Below is a small trained network, with its code and all its weights. Each question gives an input and a class and asks what happens when units are switched off, that is, made to give their printed mean instead of their output.

import numpy as np


def w(rows, s, z=0):
    codes = np.array(rows[::2]) - 128.0
    scale = np.full(codes.shape[1], s)
    scale[-1] = z or s
    return codes * scale


def f(y):
    return y / 2 * (1 + np.tanh(0.7978845608 * (y + 0.044715 * y**3)))


def log_softmax(a):
    a = a - a.max(-1, keepdims=True)
    return a - np.log(np.exp(a).sum(-1, keepdims=True))


def net(x, mask):
    res = np.array(x, float).reshape(1, 5) / 4 @ E
    y = f(res @ A[0][:, :-1].T + A[0][:, -1])
    res = res + np.where(mask, y, B[0][:, -1]) @ B[0][:, :-1]
    return log_softmax(res[-1] @ U[:, :-1].T + U[:, -1])


A, B = {}, {}
E = w([
[103,110,124,139,136],'x0',
[245,18,132,110,182],'x1',
[157,224,130,208,201],'x2',
[137,132,132,123,127],'x3',
[148,98,243,198,82],'x4',
],0.012)
A[0] = w([
[90,57,148,88,10,128],'n1',
[96,99,149,87,166,122],'n2',
[103,179,115,107,59,146],'n3',
[69,140,121,108,45,149],'n4',
[176,110,122,178,55,145],'n5',
[170,71,41,83,173,130],'n6',
[123,105,103,69,133,122],'n7',
[106,129,152,111,147,111],'n8',
[117,164,137,245,89,109],'n9',
[131,97,96,91,135,127],'n10',
[171,63,199,132,204,82],'n11',
[139,91,198,78,125,70],'n12',
[102,192,50,77,193,25],'n13',
[153,105,160,155,85,69],'n14',
[182,93,153,143,181,9],'n15',
[113,166,74,112,218,139],'n16',
[170,149,86,162,143,177],'n17',
[55,111,110,156,123,93],'n18',
[150,45,46,41,141,130],'n19',
[101,174,170,183,116,103],'n20',
[144,98,127,89,122,134],'n21',
[111,98,114,136,129,118],'n22',
[114,104,122,131,138,109],'n23',
[163,156,93,184,205,29],'n24',
[131,70,125,201,84,60],'n25',
[99,97,151,81,25,48],'n26',
[102,175,111,136,151,72],'n27',
[110,168,14,88,168,183],'n28',
[193,186,164,98,100,126],'n29',
[139,96,57,83,125,133],'n30',
[51,188,102,85,48,45],'n31',
],0.013,0.011)
B[0] = w([
[116,72,123,93,174,242],'n1',
[158,160,114,140,110,147],'n2',
[118,56,140,98,151,198],'n3',
[127,100,131,103,164,216],'n4',
[112,84,135,108,158,169],'n5',
[158,179,133,156,76,221],'n6',
[147,169,145,154,81,174],'n7',
[138,114,122,161,132,125],'n8',
[98,177,161,161,109,195],'n9',
[160,148,129,163,74,170],'n10',
[126,87,144,39,189,202],'n11',
[168,149,105,123,73,162],'n12',
[39,94,227,207,232,187],'n13',
[161,91,99,90,122,151],'n14',
[49,112,217,158,228,159],'n15',
[131,77,101,80,127,195],'n16',
[70,97,189,146,161,174],'n17',
[150,113,128,138,95,156],'n18',
[134,166,131,145,40,247],'n19',
[95,187,159,166,75,181],'n20',
[127,127,131,156,97,167],'n21',
[150,154,124,121,113,135],'n22',
[133,148,115,116,124,128],'n23',
[195,43,27,16,118,163],'n24',
[140,87,84,76,65,151],'n25',
[81,97,204,144,254,189],'n26',
[109,163,142,177,137,152],'n27',
[166,59,78,75,183,242],'n28',
[105,115,150,135,132,145],'n29',
[123,192,122,160,80,195],'n30',
[208,56,92,66,111,213],'n31',
],0.0084,0.016)
U = w([
[204,83,128,60,124,138],'0',
[73,106,209,114,188,165],'1',
[134,253,180,173,53,1],'2',
],0.016,0.00052)

Each question gives the input, the list of numbers given to net, and the class t.
The units are the neurons (one row each of A and B). Each row of codes is followed by its name. A weight is (code - 128) times the scale printed after its matrix; where a second scale follows, it is the last column's (A, B and U).
mask holds one flag per neuron, in row order. A switched-off neuron (its flag False) gives its mean, the last column of its row in B, instead of its output. The means were averaged over made-up inputs and are rounded, as every weight is.
A unit's drop is (log p(t) with every unit on - log p(t) with that unit switched off) / (log p(t) with every unit on - log p(t) with every unit switched off).
unit that matters most: the unit with the biggest drop
k most important neurons: the k neurons with the biggest drops, biggest first
drop when u is switched off: that unit's drop, to one decimal
input [-5,8,3,-6,7], class 1: unit that matters most => n15
input [-8,-5,-8,6,3], class 1: 3 most important neurons => n26; n28; n24
input [-1,0,2,6,-4], class 1: 2 most important neurons => n13; n31
input [-3,7,1,3,3], class 1: 4 most important neurons => n15; n31; n28; n24
input [3,0,4,-1,-7], class 1: 3 most important neurons => n13; n31; n17
input [-7,-7,-6,-3,0], class 0: 2 most important neurons => n31; n13
input [-2,6,4,6,2], class 1: 2 most important neurons => n15; n31
input [-3,-2,-4,5,2], class 1: 2 most important neurons => n26; n28
input [6,5,3,8,5], class 1: 2 most important neurons => n15; n31
input [-5,4,1,5,2], class 1: 4 most important neurons => n31; n28; n24; n15
input [1,-8,-1,-2,-4], class 0: 2 most important neurons => n31; n28
input [4,-3,5,8,3], class 2: drop when n23 is switched off => 0.0
input [-8,1,-1,3,-1], class 2: drop when n1 is switched off => 0.1
input [-3,-6,-2,-4,-4], class 0: drop when n31 is switched off => 3.3
input [3,2,-7,-2,-6], class 2: most important neuron => n19
input [0,-7,-2,8,0], class 0: 2 most important neurons => n31; n13
